Below is a small trained network, with its code and all its weights. Each question gives an input and a target symbol and asks what happens when units are switched off, that is, made to give their printed mean instead of their output.

import numpy as np


def w(rows, s, z=0):
    codes = np.array(rows[::2]) - 128.0
    scale = np.full(codes.shape[1], s)
    scale[-1] = z or s
    return codes * scale


def norm(h):
    return h / np.sqrt((h * h).mean(-1, keepdims=True) + 1e-5)


def f(y):
    return np.maximum(y, 0)


def softmax(a):
    e = np.exp(a - a.max(-1, keepdims=True))
    return e / e.sum(-1, keepdims=True)


def log_softmax(a):
    a = a - a.max(-1, keepdims=True)
    return a - np.log(np.exp(a).sum(-1, keepdims=True))


def net(x, mask):
    ids = ['Λδζθτω'.index(c) for c in x.split()]
    T = len(ids)
    res = E[ids] + P[:T]
    u = 0
    for l in range(3):
        r = norm(res)
        for j in range(2):
            rows = slice(2 * j, 2 * j + 2)
            q, k, v = (r @ M[l][rows].T for M in (Q, K, V))
            z = softmax(np.where(np.tri(T) > 0, q @ k.T / 2**0.5, -1e9)) @ v
            o = O[l][rows]
            res = res + np.where(mask[u + j], z, o[:, -1]) @ o[:, :-1]
        u += 2
        y = f(norm(res) @ A[l][:, :-1].T + A[l][:, -1])
        res = res + np.where(mask[u : u + 4], y, B[l][:, -1]) @ B[l][:, :-1]
        u += 4
    return log_softmax(norm(res)[-1] @ U[:, :-1].T + U[:, -1])


Q, K, V, O, A, B = {}, {}, {}, {}, {}, {}
E = w([
[219,120,168,219,164,97,93],'Λ',
[53,178,113,189,68,111,180],'δ',
[77,44,151,1,163,187,116],'ζ',
[134,113,107,80,164,174,136],'θ',
[154,127,83,120,138,198,148],'τ',
[125,110,112,153,127,202,172],'ω',
],0.012)
P = w([
[159,254,180,93,59,121,110],'0',
[31,214,97,143,185,193,60],'1',
[79,142,90,181,129,198,67],'2',
[98,108,79,185,131,185,95],'3',
[97,89,78,175,144,161,119],'4',
[96,73,77,171,149,147,137],'5',
[100,62,82,161,155,134,144],'6',
[96,57,88,153,164,125,154],'7',
],0.0074)
Q[0] = w([
[83,141,149,109,46,128,128],'0.h0',
[177,163,157,255,127,78,135],'0.h0',
[89,165,125,154,146,171,90],'0.h1',
[77,150,169,119,118,170,43],'0.h1',
],0.0078)
K[0] = w([
[12,125,2,35,116,82,173],'0.h0',
[220,252,92,176,43,149,180],'0.h0',
[132,216,95,136,59,175,166],'0.h1',
[78,103,100,74,114,168,161],'0.h1',
],0.005)
V[0] = w([
[56,51,148,244,184,197,201],'0.h0',
[97,138,10,184,139,73,85],'0.h0',
[216,104,139,203,81,199,89],'0.h1',
[254,122,194,250,229,30,67],'0.h1',
],0.0048)
O[0] = w([
[121,114,46,54,148,138,17,232],'0.h0',
[87,59,149,83,162,87,44,151],'0.h0',
[87,195,154,34,141,85,126,188],'0.h1',
[13,112,254,38,186,249,94,1],'0.h1',
],0.0067,0.0032)
A[0] = w([
[87,95,204,150,190,106,57,83],'0.n0',
[236,50,45,120,236,176,137,149],'0.n1',
[187,83,37,182,112,113,137,110],'0.n2',
[76,141,149,23,128,189,2,251],'0.n3',
],0.0071,0.0021)
B[0] = w([
[96,78,113,76,98,201,92,175],'0.n0',
[113,255,151,159,92,141,70,255],'0.n1',
[71,159,140,19,217,125,154,254],'0.n2',
[248,121,98,153,152,192,250,215],'0.n3',
],0.008,0.0069)
Q[1] = w([
[142,213,51,143,156,126,84],'1.h0',
[66,135,90,123,239,209,144],'1.h0',
[77,183,140,91,255,132,88],'1.h1',
[120,115,133,89,82,59,163],'1.h1',
],0.011)
K[1] = w([
[117,8,203,188,123,200,136],'1.h0',
[161,95,226,186,78,86,157],'1.h0',
[129,118,216,146,132,115,171],'1.h1',
[122,194,94,147,212,70,138],'1.h1',
],0.011)
V[1] = w([
[87,158,72,2,90,129,108],'1.h0',
[94,136,171,79,29,220,116],'1.h0',
[150,174,166,188,160,173,61],'1.h1',
[188,130,210,19,124,196,136],'1.h1',
],0.0067)
O[1] = w([
[150,132,6,158,131,175,123,79],'1.h0',
[65,129,91,254,116,131,75,186],'1.h0',
[71,189,145,180,106,194,148,248],'1.h1',
[105,192,130,103,109,81,42,99],'1.h1',
],0.0093,0.0014)
A[1] = w([
[140,104,245,36,107,124,185,9],'1.n0',
[93,165,99,102,102,127,60,4],'1.n1',
[176,83,139,106,120,41,2,26],'1.n2',
[211,76,184,119,182,149,79,161],'1.n3',
],0.0088,0.0039)
B[1] = w([
[110,165,143,96,251,94,151,180],'1.n0',
[127,136,161,120,157,96,102,245],'1.n1',
[168,106,147,183,176,73,176,147],'1.n2',
[95,62,128,152,119,111,161,254],'1.n3',
],0.014,0.0017)
Q[2] = w([
[136,248,141,131,95,140,88],'2.h0',
[159,51,136,169,2,66,91],'2.h0',
[157,113,91,101,134,91,64],'2.h1',
[98,147,34,169,68,51,133],'2.h1',
],0.012)
K[2] = w([
[169,241,181,80,123,134,128],'2.h0',
[86,164,2,84,76,165,190],'2.h0',
[141,84,246,139,207,137,84],'2.h1',
[46,6,75,177,162,78,52],'2.h1',
],0.0099)
V[2] = w([
[86,77,115,176,193,48,96],'2.h0',
[13,2,98,150,134,186,150],'2.h0',
[149,68,111,199,6,80,84],'2.h1',
[106,103,148,206,228,77,140],'2.h1',
],0.0083)
O[2] = w([
[178,5,187,114,165,114,82,151],'2.h0',
[10,2,64,99,142,56,125,69],'2.h0',
[203,243,125,88,209,146,139,3],'2.h1',
[231,111,67,140,73,145,86,128],'2.h1',
],0.0079,0.0056)
A[2] = w([
[147,91,65,187,80,101,159,47],'2.n0',
[63,179,105,60,76,52,99,93],'2.n1',
[161,66,250,87,91,64,128,1],'2.n2',
[186,205,161,143,117,125,148,84],'2.n3',
],0.012,0.0058)
B[2] = w([
[116,157,204,131,125,166,88,177],'2.n0',
[83,84,166,191,123,151,100,162],'2.n1',
[105,161,111,45,3,104,152,140],'2.n2',
[84,54,63,158,120,120,187,254],'2.n3',
],0.016,0.0072)
U = w([
[60,3,112,109,177,114,97,73],'Λ',
[136,138,136,33,3,92,99,89],'δ',
[69,189,173,186,112,172,38,115],'ζ',
[253,119,123,111,163,126,66,254],'θ',
[121,186,171,57,238,68,149,146],'τ',
[151,141,30,130,119,162,226,137],'ω',
],0.0073,0.0035)

Each question gives the input, a string of symbols that net reads in full, and the target symbol t.
The units are the heads (2 rows each of Q, K, V and O) and the neurons (one row each of A and B). Each row of codes is followed by its name. A weight is (code - 128) times the scale printed after its matrix; where a second scale follows, it is the last column's (O, A, B and U).
mask holds one flag per unit, layer by layer, with each layer's heads first. A switched-off unit (its flag False) gives its mean, the last column of its rows in O or B, instead of its output. The means were averaged over made-up inputs and are rounded, as every weight is.
A unit's drop is (log p(t) with every unit on - log p(t) with that unit switched off) / (log p(t) with every unit on - log p(t) with every unit switched off).
The circuit of an input: a set's keep is (log p(t) with only the set's units on - log p(t) with every unit switched off) / (log p(t) with every unit on - log p(t) with every unit switched off). Starting from the 12 units with the biggest drops (on a tie, the unit counted first), units are removed one at a time, each time the one whose removal leaves the highest keep (on an exact tie, the one counted first), for as long as the keep stays at least 0.8.
circuit, biggest first: the units of the circuit, biggest drop first
most important unit: the unit with the biggest drop
k most important neurons: the k neurons with the biggest drops, biggest first
k most important neurons of layer l: the k neurons of layer l with the biggest drops, biggest first
input ζ Λ ω δ Λ ζ Λ τ, target θ: 3 most important neurons => (0.n0 0.n3 1.n2)
input τ δ δ δ ζ Λ τ, target τ: circuit, biggest first => (1.h0 1.n0)
input ζ δ Λ Λ Λ ω, target θ: 2 most important neurons => (0.n0 0.n3)
input ω ω τ ω Λ ζ, target ω: most important neuron => (2.n3)
input ω δ δ ζ δ θ ω Λ, target ω: 2 most important neurons => (0.n1 2.n3)
input τ τ δ Λ ω, target τ: circuit, biggest first => (1.h0 1.n0)
input τ θ τ δ δ ζ θ, target ζ: 3 most important neurons => (0.n2 0.n3 2.n1)
input δ Λ ζ Λ δ ω ζ, target ζ: circuit, biggest first => (0.n1 2.n3)
input θ τ Λ, target δ: circuit, biggest first => (1.h0 2.n2)
input δ ζ ω Λ δ δ τ, target Λ: circuit, biggest first => (2.h0 1.n3)
input ζ Λ δ ζ δ δ δ Λ, target ζ: circuit, biggest first => (1.h1 0.h1)
input ζ δ Λ δ ζ ω δ θ, target θ: 2 most important neurons => (0.n2 0.n3)
input θ τ δ ζ Λ θ, target δ: 2 most important neurons => (1.n3 2.n2)
input θ δ ζ Λ, target δ: circuit, biggest first => (0.h1 2.n2 1.h0)
input θ Λ δ δ τ Λ τ, target ζ: 4 most important neurons => (0.n1 0.n0 1.n3 0.n2)
input ζ Λ ζ, target θ: most important unit => 0.h0
input τ Λ τ ω τ θ, target τ: circuit, biggest first => (1.h0 0.h0 1.n0)
input θ Λ τ δ ζ τ, target δ: 4 most important neurons => (0.n1 0.n2 2.n2 1.n3)
input θ Λ ω Λ Λ δ δ ζ, target δ: 3 most important neurons => (0.n1 2.n2 1.n3)
input Λ δ Λ θ Λ θ τ, target ζ: most important unit => 1.h1
input Λ ω τ Λ δ τ ω, target ζ: 3 most important neurons => (0.n0 0.n1 1.n3)
input θ θ θ Λ τ, target δ: 4 most important neurons => (1.n3 0.n1 0.n2 2.n2)
input ζ ω Λ θ, target θ: 2 most important neurons => (0.n2 1.n2)
input δ θ ζ δ, target ζ: 2 most important neurons of layer 2 => (2.n0 2.n3)
input Λ δ δ δ, target ζ: 2 most important neurons of layer 2 => (2.n1 2.n3)
input Λ θ ω δ δ Λ θ, target ζ: 2 most important neurons of layer 0 => (0.n0 0.n1)
